(in the rows, 128 means zero)
Each row of numbers stands for one node and depends on some of the facts below. Use the named rows to name the rest.

Some facts about the nodes:
Σ: refers to; ξ: belongs to class; Ω: hangs directly under
bilom Σ putram; brafomi Σ skinik; brogrozur Σ skatredron; brostal Σ mebrar; brube Σ brostal; bugobas Σ fivo
dogrur Σ klasu; drabos Σ larodro; dragar Σ stotri; dranom Σ zukluk; drizi Σ ploplal; droklo Σ brostal
dropum Σ riflir; drozol Σ studratik; drumok Σ liti; druzugris Σ flebriflim; duplidril Σ skosaklen; duto Σ flebriflim
fistuskor Σ deskos; flakles Σ totror; flatrudrar Σ staram; fotuk Σ klakler; giplen Σ grokel; gradrum Σ dropum
gredul Σ fivo; grela Σ zukluk; gririn Σ veta; grunis Σ ponasos; kegra Σ roran; kegran Σ grunis
klabek Σ skestos; klagis Σ trumopas; klakler Σ klapiplak; klalor Σ roran; klapiplak Σ skestos; klele Σ grula
klesku Σ skinik; klidrel Σ brafomi; kogrus Σ mevos; komul Σ liti; kozunum Σ dropum; kugros Σ doskik
laska Σ sekedas; lilum Σ klapiplak; lipel Σ grunis; lupar Σ brafomi; mebrogu Σ pakaski; mifla Σ grokel
migram Σ zukluk; mistik Σ grokel; mopor Σ klufler; mugral Σ tapla; muzik Σ flebriflim; nebabre Σ klasu
nekun Σ klapiplak; nidra Σ liti; niflek Σ roran; niflon Σ klapiplak; niklu Σ grokel; nukik Σ savol
nusek Σ muflen; pegos Σ skinik; pibrun Σ vitom; plodam Σ rekal; plonaflos Σ staram; pomo Σ tapla
ponasos Σ brafomi; rasudam Σ grula; retra Σ klapiplak; rofer Σ klakler; roran Σ savol; rudas Σ sekedas
runu Σ grunis; sadre Σ zukluk; sapu Σ klakler; savol Σ zukluk; setem Σ vizin; skatredron Σ klapiplak
skebri Σ vizin; skiful Σ larodro; skimas Σ bugrun; stestil Σ kegra; stiflo Σ dropum; stotri Σ fivo
stutin Σ staram; sulegras Σ grokel; suma Σ mifla; toten Σ flebriflim; trazek Σ zukluk; tresti Σ skinik
trigru Σ putram; trikudel Σ klapiplak; trikugur Σ muflen; trumisur Σ klapiplak; vavok Σ brafomi; vebu Σ klapiplak
venam Σ skuvak; veso Σ klapiplak; voflas Σ klogekla; zosigre Σ ponasos; baful ξ 593; bilom ξ 995
brafomi ξ 593; brogrozur ξ 995; brostal ξ 593; brube ξ 593; bugobas ξ 593; deskos ξ 593
dogrur ξ 685; drabos ξ 593; dragar ξ 593; dranom ξ 593; drizi ξ 995; droklo ξ 593
dropum ξ 400; drozol ξ 400; drumok ξ 692; druzugris ξ 995; duplidril ξ 692; duto ξ 593
fistuskor ξ 995; flakles ξ 685; flaskul ξ 321; flatrudrar ξ 593; flivekler ξ 400; fotuk ξ 400
giplen ξ 593; gradrum ξ 137; gredul ξ 593; grela ξ 593; gririn ξ 137; grula ξ 685
grunis ξ 321; kegra ξ 593; kegran ξ 995; klabek ξ 400; klagis ξ 593; klakler ξ 400
klalor ξ 593; klapiplak ξ 593; klasu ξ 995; klele ξ 593; klesku ξ 321; klidrel ξ 593
klufler ξ 400; klume ξ 995; kogrus ξ 593; komul ξ 685; kozunum ξ 593; kugros ξ 593
laska ξ 400; lilum ξ 995; lipel ξ 685; liti ξ 137; lupar ξ 995; mebrogu ξ 995
mifla ξ 400; migram ξ 321; mistik ξ 593; mopor ξ 593; muflen ξ 685; mugral ξ 593
muzik ξ 685; nebabre ξ 593; nekun ξ 593; nidra ξ 995; niflek ξ 593; niflon ξ 593
niklu ξ 685; nukik ξ 400; nusek ξ 321; pakaski ξ 593; pegos ξ 593; pibrun ξ 995
plodam ξ 593; plonaflos ξ 685; pomo ξ 685; ponasos ξ 593; rasudam ξ 137; retra ξ 593
rofer ξ 593; roran ξ 593; rudas ξ 137; runu ξ 593; sadre ξ 593; sapu ξ 995
savol ξ 321; setem ξ 995; skatredron ξ 593; skebri ξ 593; skiful ξ 593; skimas ξ 593
skosuste ξ 685; skuvak ξ 593; staram ξ 593; stestil ξ 692; stiflo ξ 593; stotri ξ 400
stutin ξ 593; sulegras ξ 400; suma ξ 593; teklafen ξ 692; toten ξ 995; trazek ξ 995
tresti ξ 593; trigran ξ 137; trigru ξ 321; trikudel ξ 685; trikugur ξ 593; trumisur ξ 685
vavok ξ 400; vebu ξ 593; venam ξ 995; veso ξ 137; veta ξ 593; voflas ξ 995
zosigre ξ 593; zukluk ξ 137; baful Ω mebrar; brafomi Ω skinik; brogrozur Ω fivo; brostal Ω tapla
brube Ω mebrar; bugobas Ω mebrar; bugrun Ω klogekla; deskos Ω larodro; dragar Ω vepibe; drizi Ω klogekla
dropum Ω putram; drozol Ω tapla; druzugris Ω bugrun; duto Ω mebrar; fistuskor Ω tapla; flakles Ω riflir
flaskul Ω rekal; flatrudrar Ω studratik; flebriflim Ω skestos; fotuk Ω tapla; giplen Ω vepibe; grela Ω mebrar
gririn Ω vepibe; grokel Ω totror; grula Ω klogekla; klakler Ω studratik; klapiplak Ω grokel; klasu Ω sekedas
klele Ω skosaklen; klesku Ω mebrar; klidrel Ω vepibe; klume Ω skestos; kozunum Ω ploplal; kugros Ω bugrun
lilum Ω mebrar; liti Ω vepibe; lupar Ω klogekla; mebrogu Ω mevos; mevos Ω klogekla; mifla Ω totror
migram Ω trumopas; muflen Ω riflir; muzik Ω flebriflim; nekun Ω putram; nidra Ω studratik; niflek Ω rekal
niklu Ω putram; nukik Ω flebriflim; nusek Ω mebrar; pakaski Ω trumopas; pegos Ω bugrun; pibrun Ω bugrun
plonaflos Ω vitom; ploplal Ω skestos; pomo Ω totror; ponasos Ω rekal; putram Ω vizin; retra Ω klogekla
riflir Ω skinik; rofer Ω skestos; roran Ω doskik; runu Ω rekal; sadre Ω flebriflim; sapu Ω rekal
setem Ω putram; skebri Ω vizin; skosaklen Ω sekedas; skuvak Ω vizin; staram Ω skestos; stestil Ω skinik
stiflo Ω vepibe; stotri Ω mevos; studratik Ω vizin; stutin Ω mebrar; tapla Ω klogekla; teklafen Ω skosaklen
trazek Ω flebriflim; tresti Ω klogekla; vavok Ω vitom; vebu Ω vitom; zosigre Ω sekedas; zukluk Ω fivo

Some nodes and their rows:
[143 136 159 124 118 136 147 159  91 143 120 106 118 173 136 129 114 103
 126  99 152 103 110 149 113 138 140 138  89 141  81 148 134]: trumopas
[103 191 127  79 104 106 212 145  97 150 145 119 123 168  66 132 135 142
 108 163 148 126  93 131 148  91 207 147 140 112 125  70 128]: druzugris
[103 113  65 160 163 111 122 138 125 139 139  96 102 103  71 157 114 137
 182 134 122  56 202 178  83 151 155 123 126 125 140 145 119]: migram
[113 151  86 113 164  89  98 127 109 146 105 160 110 116 135 174 174 110
 182  86 116 125 149  82 115 131 124 116  85 150  68  60  67]: klabek
[183 151 112 139 113  94 114 142  86 193  89 174 107 143 138 158 137 124
 195  60 187 116 171  90 139 191 129 142  66 161  16  76  18]: klapiplak
[159 118 136 132 103 142 162 147 109 104 107 140 120 143  97 104 127 114
 150 117 152  91 125 146 150 173  96 141 123 163 133 144  85]: grula
[140  87 119 149 110 123 126 143 139 115 137  60 118 109 111  82 109  74
 189 166  60  94  98 124  67 158 208 109 118 120 115  73  89]: klidrel
[125 143  60 124 179  82 112 137 105 161 110 148  97 109 131 166 138 113
 187  87 106 125 165  69 107 142 143 125  93 139  39  49  66]: retra
[116 115  94 122 153 131 157 143 121  84 121 122 112 115  93 115 130 108
 148 134  93  99 121 126 126 138 107 128 139 146 143 117 114]: dogrur
[112 150  88 112 164  92 100 127 109 143 106 159 110 116 133 171 173 110
 179  89 113 123 148  84 115 129 124 116  87 149  70  63  71]: fotuk
[124 126 103 130 159 137 149 150 119 118 131 119  98 125 104 116 117  95
 136 135  92 104 124 114 106 119 137 134 136 141 111 121 130]: drabos
[115 114  95 121 157 134 160 142 123  80 118 123 112 114  92 115 130 106
 145 135  92  99 118 125 126 135 103 129 140 147 143 118 116]: komul
[152 135 170 125 108 141 150 159  90 146 116 112 119 179 136 128 114 103
 124  96 165 102 109 153 120 144 139 142  87 146  80 155 130]: putram
[152 136 179 140  91 150 166 155  99 138  98  94 148 150 116 123 107 140
 128 116 169 112 127 149 147 152 117 156  99 141 120 134 107]: klasu
[115 143 137 126 134 133 147 144 123 124 116 100 124 127 117 128 125 115
 133 137 114 115 131 126 117 104 125 140 122 135 133 108 129]: gririn
[159 129 134 139 119 142 151 155 109 138 122 132 105 146 107 107 114 101
 142 123 138  96 127 130 123 147 130 143 122 154 104 140 106]: veta
[159 145  93 115 106 159 170 164 156  94  91 132 125  90 143 130 100 118
 142 145  45  67 117 112  92 103  90 131 124 134  89 162 232]: kozunum

Rows to name:
No name comes twice in this set of rows, the named rows included.
[163 145 185 136  82 154 157 150 110 144  99 118 133 157 120 114 122 121
 128 120 182 106 128 147 143 139 109 158 103 156 123 139  99] -> liti
[109 150  94 124 162  85 124 138  95 158  88 106 140 108 138 184 133 152
 176  84 124 142 163  84 124 141 135 133  73 122  58  36  73] -> lilum
[157 198 172  76  57 111 206 153  72 186 148 159 102 235  88 122 141 113
 106 124 224 106  77 161 153 125 216 151 106 139  67 123 113] -> flebriflim
[128  95 141 136  96 124 109 133 141 103 131  75 129 114 118  94 145  73
 187 161  70  97  87 133  77 148 188  99 105 129 138  75  86] -> vavok
[146 137 157 125 106 146 134 143 112 126 116 146 118 152 113 119 150 100
 141 117 148  98 115 141 131 137 110 133 109 164 126 144 104] -> klufler
[181  86 159 160  59 132 128 147 131 133 126  68 126 131 116  68 105  78
 196 153 110  85  97 142  84 196 205 117 101 133 107  90  58] -> brafomi
[126 133 151 135 119 139 157 154 105 129 107  81 144 134 114 131 108 137
 133 125 131 117 128 138 131 134 128 146 108 128 127 115 124] -> klume
[172 150 188 165  84  77 112 185  37 140 149 101 144 230 181  99  89 123
 146  82 166 132 143 169 185 148 114 138 123 146 152 186 147] -> grokel
[120 184  93  81 122 104 201 143 107 150 168 163  80 170  59 114 142 103
 118 168 131 110  93 117 130  92 215 139 158 132 105  83 120] -> duto
[138 130 115 165 124 127 107 162 115 199 138 122  70 131  73 136 105 119
 178 111 148  51 205 181  70 176 158 125 111 142 113 161 127] -> roran
[134 114 109 127 131 130 154 144 115  96 116 129 116 126  96 111 129 112
 154 127 115  95 126 135 134 155 108 131 131 150 139 125 102] -> skosuste

Now the same nodes, written a new way:
Some rows with their names:
[140 128 108 168 125 123 132 147 152 161 129 133  97 154 124 125 119 120
 109 134 143 131 146 135 105 133 132 126 147]: muzik
[121 132 131 145 125 126 163 114 143 109 143 138 110 111 106 143 148 115
 154 146 134 107  98 142  97 116 107 112 127]: flebriflim
[154 120 108 118 119 152 106 154 160 152 133 118 126 142 118 151 116 115
 121 126 136 122 160 133 124 115 113 117 117]: druzugris
[150 116 116 117 123 153 108 152 149 146 126 114 137 141 121 144 122 117
 123 122 135 123 151 129 127 119 115 124 127]: pibrun
[128 127 133 139 126 126 147 119 128 115 134 131 122 122 116 133 144 121
 145 137 131 114 110 137 107 126 120 119 134]: vitom
[111 146  86 111 155 145 109 134 126 103 104 125 135 154 186 121 103 132
 127 119 120 131 105  94 164 132 162 122 115]: sadre
[131  99 163 134 114 135 182 114 114  69 118 108 190  85  80 108 203 143
 167 143 128 127  96 129 119 121 130 134 241]: grokel
[132 112 140 103 108 135 135 134 129  98 112 109 189  95 114  99 148 165
 130 133 123 166 155 116 171 118 164 140 201]: mistik
[124 127 134 141 126 126 155 116 131 110 136 133 120 116 111 135 149 118
 149 140 131 111 102 137 104 124 115 118 135]: vizin
[ 83 143 140 106 152 126 110 117 114 177 131 146 116 123 119 117 143 151
  87  99 111 155 150  99 168  99 122 154 119]: nekun
[ 96 147  94 118 160 149 137 127 133  84 109 128 134 134 173 126 118 127
 143 127 123 122  73  95 155 126 147 121 121]: roran
[153 133  86 120 160 150 124 116  98  93 110 119 161 170 169 148 139 119
 156 112 123  88  82  94 115 143 123 109 122]: savol
[150 116 117 117 123 154 107 153 149 146 126 113 136 142 120 143 123 117
 123 122 134 123 150 129 127 120 115 124 127]: fistuskor
[115 120 162 115 110 112 117 142 119 117 118 115 146 103 156 109  71 131
 124 129 128 153 120 149 161 169 141 159  79]: zosigre
[166 131  85 115 152 145 102 121  95 111 111 118 160 179 173 145 126 125
 141 109 122  97 112  97 121 147 133 109 116]: migram
[119 140 113 114 121 129 122 133 156 132 135 136 119 114 135 131 102 140
 121 137 130 147 151 127 151 114 141 121 100]: bugobas
[132 127 143 116 119 129 144 103 118  92 144 131 127 108 109 149 155 115
 167 143 123  97 103 146 102 115 109 103 114]: liti

Name these rows:
No name comes twice in this set of rows, the named rows included.
[129 129 130 140 124 125 147 119 132 116 138 133 117 120 114 137 143 120
 145 139 131 114 113 138 106 124 118 116 132] -> mebrar
[115 123 155 114 113 114 116 141 123 120 120 117 142 105 154 112  76 133
 124 130 127 151 126 144 160 160 143 153  83] -> runu
[ 91 142 135 106 146 126 113 120 121 166 131 143 118 122 124 119 135 148
  94 106 115 154 149 104 165 104 127 148 117] -> rofer
[ 91 132 157 133 154 124 144 101  99 155 137 144 112 124  96 127 183 128
 118 108 117 118 104 114 116 107  95 146 145] -> skestos
[101 119 174 121 112 112 139 138 121 100 120 115 148  86 148 111  80 126
 138 135 130 145  92 152 153 170 129 163  79] -> ponasos
[113 119 164 115 110 111 117 142 117 115 117 114 147 102 158 108  69 130
 124 130 128 152 119 149 161 171 142 161  77] -> klidrel
[148 101 154 119 112 139 103 161 126 137 116  99 152 132 137 130  92 109
 124 119 135 127 131 149 132 163 114 152 103] -> kegran
[169 107 157 118 109 113 112 128  90 124 126 109 169 129 141 135  98 124
 139 119 130 118 129 149 117 178 112 144  84] -> klesku
[119 128 158  96 143 121  89  96  70 168 138 139 120 145 112 132 169 133
 107  96 102 119 153 117 130 108 112 133 121] -> veso
[156 127 128 105 111 123 101 113 114 122 142 129 119 136 128 146 128 121
 140 134 120 110 157 146 113 121 131  99  99] -> gradrum
[ 97 141 126 124 129 133 164 122 161 101 138 138 124  85 116 134 128 132
 146 145 132 134 100 128 139 106 120 125 115] -> staram
[108 130 167 157 156 106 135  98  79 156 133 147  91 146  99 115 185 117
 110 111 116 109 108 127  90 122 106 141 172] -> klakler

The same nodes again, as new rows of numbers:
Named rows:
[102 143 120 139 167 142 109 122 109 130 121 123 142 108 117 180 121 141
 141 125 112 113 156 141 145 100 100 144 122 120 103  88 142 136 125 107
 128 153 133 118 108 130 151  92 121 130 132 142  86]: trazek
[160 172 147 113  94 131 110  91 120 110 168 132 118 121 185 140  86 137
 169 106 191  68  95 117 126 108 136 137 111 158 126 118 131 166 117 150
 140 129 164 167  98 111  94 139  69 114 165 138 131]: klele
[130 156 165 139 160 125 118  87 169 167 159 133  88 120 134 137  80 123
 157 158 161  80  99  93 103 119 149  94 153 116 119 158 152 121 153 141
 112 124 126 173 160 140 168 150 118 123 150  83 159]: droklo
[110  64 121 126 147 108 115 162 127 145 134  96 168 147 111  23 140  83
  56 112 108 202 208  96 163 139 136 118 123 127 184 144 103 120  98 140
  41 134  72 110 234 155 118 175 144 109 131 131 192]: veta
[134 162 132 153 146 119 110  90 137 115 137 130 107 115 152 165 102 134
 122 127 141 116 111 140 136 121 120 104 115 122 138 112 113 131 104 135
  98 113 111 117 115 128 124 121 121 141 155 153 128]: dranom
[132 150 131 151 147 132 130  92 131 117 128 119 122 122 154 151 100 144
 119 122 133 128 130 127 138 127 141 104 123 131 141 126 102 125 105 141
  82 117 115 130 131 131 133 131 125 129 156 141 138]: bugobas
[133  79 116 108  91 123 141 178 124 115 111 130 149 147 108  52 174 113
 109 125 109 176 153 119 128 141 132 143 112 126 143 148 121 122 138 138
 162 123 114 117 151 139  98 151 138 132  91 122 144]: fivo
[ 99 130 135 133 180 143 139 115 112 148 126 103 155 108 126 172 113 150
 154 134 117 111 151 116 125 103 127 148 144 133 101 110 150 119 143 107
 106 154 143 141 124 137 170 104 127 109 134 114  99]: sapu
[151 106 104  85  86 130 141 173 118 100 143 135 152 141 112  49 180  81
 121 128 104 161 175 126 129 132 102 135 101 128 146 151 117 120 116 144
 174 127 105 123 145 162 101 160 124 119  84 119 137]: sekedas
[161 204 131 112 169 150 139 101 129  98 185 135 133 132 143 133 118 127
  83  94 125 116 135 137 164 145 107 112 140 143 152 143 123  99 101 157
 130 116  94 148  95 158 102 106 145 131 139 133 117]: rudas
[133 155 114 175 130 119  96 111 107  92 116 134 121 124 155 161 115 139
  83 103 140 150 130 166 169 134 108 116  97 118 150  81  88 152  76 131
  78 116 104  91  96 108  98 107 120 158 166 205 118]: drabos
[126 151 146 143 159 130 131  87 139 133 138 117 114 119 163 157  89 147
 134 135 146 115 120 117 125 126 142  99 142 140 134 132 119 121 119 138
  79 117 128 142 134 134 145 135 121 116 162 120 147]: vebu
[146 173 131 129 131 136 139  78 141 129 151 128 112 128 162 166  82 130
 153 125 141  97 112 140 120 121 141 104 124 143 129 139 104 118 114 149
 112 118 133 139 120 139 147 133 116 114 142 122 131]: mistik
[163 176 116 141 102 125 122  84 142 142 126 146  79 132 138 172 102 124
 166 130 135  89  81 156 106 130 130  92 106 109 118 128  96 139 122 143
 156 107 141 128  95 119 130 124 116 141 129 126 124]: kogrus
[108 105 112 113 135 132 120 146 111 158 118 115 146 117  99 122 141 112
 147 121 106 128 155 126 132 108 119 154 115 118 109 108 127 148 138 110
 142 157 141 122 139 129 145 112 117 112  99 120 106]: klume
[138 112 131 130 154 139  46 170 125 112 131 143 103 110  78   7 222  85
 123 187 138 164 206  47 146 111  89 120  28  86 181 130 150 155 146 156
 183 118  39 167 151 162  85 154 117 166  85 125 139]: studratik
[133  53 124 109  66 108 162 184 122 133  76 128 140 166 117  72 167 148
 128 111 119 168  92 118 109 155 179 152 144 139 121 147 116 138 161 128
 145 129 159 120 137  85  94 140 147 124  94 119 146]: flebriflim

Name these rows:
No name comes twice in this set of rows, the named rows included.
[107  67  93 111 116 118 114 173 113 174 102 115 152 135  74  75 164  80
 132 116  83 155 164 128 133 123 121 150 107 102 130 112 119 154 133 120
 137 166 120  97 176 128 134 119 134 125  73 122 130] -> klasu
[109 149 146 142 221 144 132 132 140 110 164 107 157 138 133 101 121 151
  18 101 130 172 168 103 188 152 127 121 181 151 173 143 146  78 100 146
  39 118  60 148 149 153 115 116 183 124 168 135 150] -> gririn
[139  72 144 107  78 112  81 189 117 108 123 135 130 135 102  33 180 119
 124 126 181 140 123  68 134 117 139 171  98 131 147 122 166 177 163 129
 176 134 120 154 139 102  71 156 103 139 123 131 151] -> riflir
[147  78 100  87  42 116 143 185 107  98 127 139 160 157 126  65 173 107
 107  99 117 165 135 150 132 141 115 165 114 142 137 133 115 144 120 129
 177 130 144 109 134 116  79 150 120 127  99 144 135] -> tapla
[181 189 158  87 109 153 113 101 131 108 190 139 118 141 161 122  98 150
 123  82 182  69  76 114 147 137 139 143 137 170 135 134 154 147 121 160
 174 128 143 182  68 114  68 104 104 123 157 130 117] -> rasudam
[138  77  97  62  57 139 104 173 102 129 159 140 148 121 122  52 140  85
 195  95 150 127 131 101 130 118 114 211 120 172 111 113 142 170 187 122
 218 147 166 166 122 125  76 159  95 116  79 129 100] -> grula
[165 131 110 104 103 124 115 150 142 145 147 137 118 163  96  45 162  88
  79  85 118 146 109 128 148 168 132 126 120 121 164 154 114 143 120 163
 153 130 102 136 136 124  70 116 142 141 100 134 149] -> zukluk
[133 127 151 111 131 124 118 108 174 186 148 128  93 127 119  89  97  97
 156 151 147  92 104  85  95 126 158 100 140 117 132 164 137 131 155 149
 130 128 130 159 182 131 147 163 122 114 126  79 173] -> brostal
[148 155 116 138 101 119 130 103 117  97 139 132 131 130 169 163  90 134
 111  94 147 119 111 162 145 125 125 122 124 146 132 105 103 138  89 129
 104 122 141 113 105 108 107 125 112 125 169 167 125] -> mugral
[133  85  93 125  75 106 117 188  97  85  98 139 149 147 103  62 195 100
  73 112 112 192 150 140 154 147  96 158  82 112 153 107 108 150 111 123
 153 128  98  85 132 106  63 130 137 160 102 184 131] -> larodro

